Below are the code and all the weights of a small trained network. Each question names an input and a class and asks about switching units off, where a switched-off unit gives its printed mean instead of its output.

import numpy as np


def w(rows, s, z=0):
    codes = np.array(rows[::2]) - 128.0
    scale = np.full(codes.shape[1], s)
    scale[-1] = z or s
    return codes * scale


def norm(h):
    return h / np.sqrt((h * h).mean(-1, keepdims=True) + 1e-5)


def f(y):
    return y / 2 * (1 + np.tanh(0.7978845608 * (y + 0.044715 * y**3)))


def log_softmax(a):
    a = a - a.max(-1, keepdims=True)
    return a - np.log(np.exp(a).sum(-1, keepdims=True))


def net(x, mask):
    res = np.array(x, float).reshape(1, 8) / 4 @ E
    u = 0
    for l in range(4):
        y = f(norm(res) @ A[l][:, :-1].T + A[l][:, -1])
        res = res + np.where(mask[u : u + 6], y, B[l][:, -1]) @ B[l][:, :-1]
        u += 6
    return log_softmax(norm(res)[-1] @ U[:, :-1].T + U[:, -1])


A, B = {}, {}
E = w([
[131,127,128,129],'x0',
[64,33,53,159],'x1',
[117,247,39,142],'x2',
[129,130,130,130],'x3',
[131,130,129,124],'x4',
[130,126,129,123],'x5',
[129,128,127,124],'x6',
[3,148,120,106],'x7',
],0.0044)
A[0] = w([
[174,255,145,92,67],'0.n1',
[155,142,50,172,104],'0.n2',
[113,12,123,78,132],'0.n3',
[67,109,212,87,56],'0.n4',
[80,179,230,108,82],'0.n5',
[96,130,181,115,5],'0.n6',
],0.0077,0.0022)
B[0] = w([
[234,93,140,174,254],'0.n1',
[155,2,80,87,169],'0.n2',
[185,102,162,252,210],'0.n3',
[143,25,64,71,182],'0.n4',
[192,88,97,49,196],'0.n5',
[124,108,87,92,123],'0.n6',
],0.0062,0.0036)
A[1] = w([
[73,70,111,154,134],'1.n1',
[115,116,196,50,116],'1.n2',
[173,235,111,86,252],'1.n3',
[87,159,197,119,134],'1.n4',
[13,156,71,100,7],'1.n5',
[145,184,254,86,116],'1.n6',
],0.0071,0.0021)
B[1] = w([
[194,151,172,68,192],'1.n1',
[101,34,84,114,146],'1.n2',
[121,19,254,128,251],'1.n3',
[118,74,96,88,96],'1.n4',
[197,178,182,166,164],'1.n5',
[3,148,96,99,183],'1.n6',
],0.0059,0.0026)
A[2] = w([
[28,25,124,172,16],'2.n1',
[202,122,238,35,126],'2.n2',
[141,82,255,140,223],'2.n3',
[106,90,117,146,8],'2.n4',
[124,138,144,123,182],'2.n5',
[123,120,119,45,64],'2.n6',
],0.0041,0.0017)
B[2] = w([
[159,253,195,93,127],'2.n1',
[15,92,66,184,226],'2.n2',
[3,93,171,150,253],'2.n3',
[156,194,129,104,109],'2.n4',
[129,95,144,130,140],'2.n5',
[107,69,34,224,118],'2.n6',
],0.0038,0.0034)
A[3] = w([
[35,254,46,147,1],'3.n1',
[72,39,173,148,166],'3.n2',
[143,206,107,176,91],'3.n3',
[154,132,26,83,150],'3.n4',
[77,17,220,202,191],'3.n5',
[239,146,207,127,106],'3.n6',
],0.0053,0.0024)
B[3] = w([
[221,134,173,217,127],'3.n1',
[138,235,109,67,198],'3.n2',
[194,108,209,158,121],'3.n3',
[118,56,161,87,135],'3.n4',
[102,253,108,69,254],'3.n5',
[88,181,66,182,162],'3.n6',
],0.0052,0.0066)
U = w([
[67,179,151,74,94],'0',
[179,138,146,218,35],'1',
[129,3,81,78,254],'2',
],0.013,0.0017)

Each question gives the input, the list of numbers given to net, and the class t.
The units are the neurons (one row each of A and B). Each row of codes is followed by its name. A weight is (code - 128) times the scale printed after its matrix; where a second scale follows, it is the last column's (A, B and U).
mask holds one flag per neuron, layer by layer. A switched-off neuron (its flag False) gives its mean, the last column of its row in B, instead of its output. The means were averaged over made-up inputs and are rounded, as every weight is.
A unit's drop is (log p(t) with every unit on - log p(t) with that unit switched off) / (log p(t) with every unit on - log p(t) with every unit switched off).
The circuit of an input: a set's keep is (log p(t) with only the set's units on - log p(t) with every unit switched off) / (log p(t) with every unit on - log p(t) with every unit switched off). Starting from the 12 units with the biggest drops (on a tie, the unit counted first), units are removed one at a time, each time the one whose removal leaves the highest keep (on an exact tie, the one counted first), for as long as the keep stays at least 0.8.
circuit, biggest first: the units of the circuit, biggest drop first
top k neurons: the k neurons with the biggest drops, biggest first
k most important neurons of layer l: the k neurons of layer l with the biggest drops, biggest first
drop of u: that unit's drop, to one decimal
input [-6,-8,-3,4,-5,3,1,-6], class 0: top 2 neurons	(1.n6, 0.n3)
input [7,1,8,-7,-1,-8,7,-8], class 2: circuit, biggest first	(0.n2)
input [-4,-5,0,-7,7,1,0,3], class 2: 2 most important neurons of layer 0	(0.n5, 0.n4)
input [8,8,2,2,8,6,0,3], class 1: top 2 neurons	(1.n3, 0.n5)
input [-2,-1,0,-2,-2,6,6,-8], class 0: top 3 neurons	(0.n3, 0.n4, 0.n1)
input [-3,0,-7,-6,-7,-4,4,-3], class 0: 2 most important neurons of layer 3	(3.n5, 3.n2)
input [-8,5,8,-2,5,-8,6,-2], class 2: top 2 neurons	(0.n2, 3.n4)
input [-8,-8,-5,5,-6,-2,-5,3], class 2: 2 most important neurons of layer 0	(0.n5, 0.n4)
input [-8,2,5,5,-4,-4,-4,-8], class 2: top 2 neurons	(0.n2, 0.n3)
input [0,5,-5,-3,-4,3,-8,2], class 0: top 2 neurons	(0.n1, 3.n5)
input [-2,-7,-3,-4,-3,-3,8,-4], class 0: circuit, biggest first	(1.n6, 0.n3)
input [6,-3,0,7,-3,6,1,8], class 2: top 3 neurons	(0.n5, 0.n4, 3.n5)
input [3,4,-8,6,6,2,2,7], class 0: top 3 neurons	(3.n5, 0.n3, 0.n2)
input [6,7,5,6,8,4,-5,4], class 1: most important neuron of layer 1	(1.n5)
input [7,3,-6,-8,7,-7,-5,1], class 0: top 2 neurons	(0.n1, 3.n5)
input [5,0,-2,-8,3,3,-2,-2], class 0: top 2 neurons	(0.n1, 3.n5)
input [1,1,7,-6,-2,4,1,-1], class 2: top 2 neurons	(0.n2, 0.n3)
input [5,4,6,-4,-7,3,2,2], class 1: 2 most important neurons of layer 0	(0.n4, 0.n5)
input [-6,2,3,-2,4,6,-7,2], class 1: 2 most important neurons of layer 1	(1.n3, 1.n5)
input [-4,3,6,8,1,3,-4,-6], class 2: most important neuron of layer 0	(0.n2)
input [4,2,8,-3,-6,-2,-8,3], class 1: drop of 3.n1	0.0
input [4,8,3,-8,-8,-3,5,4], class 1: drop of 1.n3	0.4
input [5,3,4,1,8,-5,1,4], class 1: drop of 3.n5	0.1
